[[ 0.67 -1.12 -0.06  0.15  0.17  1.33  0.16 -1.02 -1.38  0.34  0.61 -0.75
  -0.90 -1.34  1.55]
 [ 3.44  2.37 -4.99  4.10 -2.13  1.22  0.29 -2.96 -3.30 -1.89  3.62  2.33
   1.82  7.73 -4.20]]
:
[[ 0.67 -0.06  0.17  0.16 -1.38  0.61 -0.90  1.55]
 [ 3.44 -4.99 -2.13  0.29 -3.30  3.62  1.82 -4.20]]

[[-7.10  5.68  2.13 -7.74  3.63]
 [ 7.70 -0.60 -0.65  6.86  0.01]
 [-6.48  2.63 -3.01  6.39 -1.01]
 [ 6.18  7.64 -2.97 -7.57 -3.63]
 [ 0.82  6.36  0.14  2.45 -0.28]
 [ 7.56  0.54  2.10  3.66 -1.51]]
:
[[-7.10  2.13  3.63]
 [ 7.70 -0.65  0.01]
 [-6.48 -3.01 -1.01]
 [ 6.18 -2.97 -3.63]
 [ 0.82  0.14 -0.28]
 [ 7.56  2.10 -1.51]]

[[-7.96 -1.53 -1.19 -8.38 -5.48]
 [-4.47 -0.50  0.21 -4.33 -4.74]
 [ 4.66  0.76  0.33  5.16  3.34]
 [ 4.83  0.83  1.19  4.43  4.52]
 [ 0.40  0.03 -0.48  1.27  4.86]
 [ 5.03  1.65  2.35  6.45  1.69]]
:
[[-7.96 -1.19 -5.48]
 [-4.47  0.21 -4.74]
 [ 4.66  0.33  3.34]
 [ 4.83  1.19  4.52]
 [ 0.40 -0.48  4.86]
 [ 5.03  2.35  1.69]]

[[-6.41 -1.09  2.59 -1.23 -4.74  3.48  3.90]
 [-8.25  0.82  3.06 -1.57 -2.06  1.18  2.90]
 [-1.03  1.42  2.59  5.37  1.40  3.35 -2.83]
 [-2.40  0.70  5.06  0.99 -1.63  2.93  2.76]
 [-6.76  0.61  4.48 -1.04 -3.23  4.01  4.88]
 [-3.81  1.32  0.31 -0.33 -3.17  3.39  1.22]
 [-3.02  2.06  2.54 -2.59 -1.13  5.72  2.71]
 [-3.14 -0.07  0.93  1.83 -3.86  2.10  2.22]
 [-3.17  1.39  4.67  0.83  1.18  3.58  1.70]
 [-2.10  3.37 -2.96  0.99 -4.03  2.22 -2.78]
 [-1.17  1.27  2.15  5.27  1.71  5.76 -0.90]
 [-5.18 -0.29  1.37  0.24 -2.33  2.30  0.34]]
:
[[-6.41  2.59 -4.74  3.90]
 [-8.25  3.06 -2.06  2.90]
 [-1.03  2.59  1.40 -2.83]
 [-2.40  5.06 -1.63  2.76]
 [-6.76  4.48 -3.23  4.88]
 [-3.81  0.31 -3.17  1.22]
 [-3.02  2.54 -1.13  2.71]
 [-3.14  0.93 -3.86  2.22]
 [-3.17  4.67  1.18  1.70]
 [-2.10 -2.96 -4.03 -2.78]
 [-1.17  2.15  1.71 -0.90]
 [-5.18  1.37 -2.33  0.34]]

[[ 3.12 -3.94 -3.29  4.05  1.99 -0.55  3.62]
 [ 2.31 -3.18 -2.74  1.20  3.39 -2.38  2.13]
 [-3.98  4.17  3.74 -3.72 -3.25  1.65 -3.56]
 [-3.88  4.72  4.17 -4.17 -3.26  1.38 -3.85]
 [-1.77 -4.25 -2.99  6.29 -2.62  7.15  5.32]
 [-4.19  5.05  3.74 -3.69 -4.12  3.07 -2.89]
 [-4.22  4.60  3.50 -2.80 -3.81  2.96 -3.64]
 [ 3.67 -2.67 -2.98  2.00  4.14 -2.54  2.72]
 [ 3.97 -2.92 -3.53  1.22  3.02 -3.20  2.37]
 [ 3.41 -4.13 -2.60  1.13  3.43 -3.10  2.63]
 [ 3.72 -2.86 -3.00  2.16  3.23 -2.70  2.54]
 [ 2.96 -2.94 -3.24  2.95  3.17 -2.28  2.85]]
:
[[ 3.12 -3.29  1.99  3.62]
 [ 2.31 -2.74  3.39  2.13]
 [-3.98  3.74 -3.25 -3.56]
 [-3.88  4.17 -3.26 -3.85]
 [-1.77 -2.99 -2.62  5.32]
 [-4.19  3.74 -4.12 -2.89]
 [-4.22  3.50 -3.81 -3.64]
 [ 3.67 -2.98  4.14  2.72]
 [ 3.97 -3.53  3.02  2.37]
 [ 3.41 -2.60  3.43  2.63]
 [ 3.72 -3.00  3.23  2.54]
 [ 2.96 -3.24  3.17  2.85]]

[[ 3.93 -0.64  5.72]
 [ 1.66 -3.24  3.55]
 [-5.94 -6.42 -0.72]]
:
[[ 3.93  5.72]
 [ 1.66  3.55]
 [-5.94 -0.72]]
---
[[5.93 8.29]
 [4.13 6.98]
 [3.80 8.06]]
:
[[5.93 8.29]
 [4.13 6.98]]

[[-6.68 -3.96 -3.77]
 [-7.62 -6.58 -4.31]
 [-6.44 -1.30 -3.60]
 [-7.06 -5.16 -4.00]]
:
[[-6.68 -3.96]
 [-7.62 -6.58]]

[[ 0.80 -8.46 -8.35  5.97]
 [-0.45  0.57  0.47 -2.20]
 [ 1.38  3.31  3.13 -4.36]
 [-2.26  1.73  1.62 -3.50]
 [ 3.20  6.06  5.79 -6.53]]
:
[[ 0.80 -8.46]
 [-0.45  0.57]]

[[1.39 6.97 0.70]
 [3.49 4.18 0.00]
 [3.49 8.37 0.00]
 [1.39 1.39 0.00]]
:
[[1.39 6.97]
 [3.49 4.18]]

[[-8.58  3.70  4.69]
 [-6.30 -0.68  1.37]
 [ 5.29  1.23 -0.64]
 [ 0.70  4.44 -2.64]
 [ 0.93 -2.94 -4.63]]
:
[[-8.58  3.70]
 [-6.30 -0.68]]

[[ 4.63 -2.07 -4.46]
 [-6.92  3.15  1.70]
 [ 2.67 -2.12 -4.07]
 [-6.39  2.07  1.20]]
:
[[ 4.63 -2.07]
 [-6.92  3.15]]
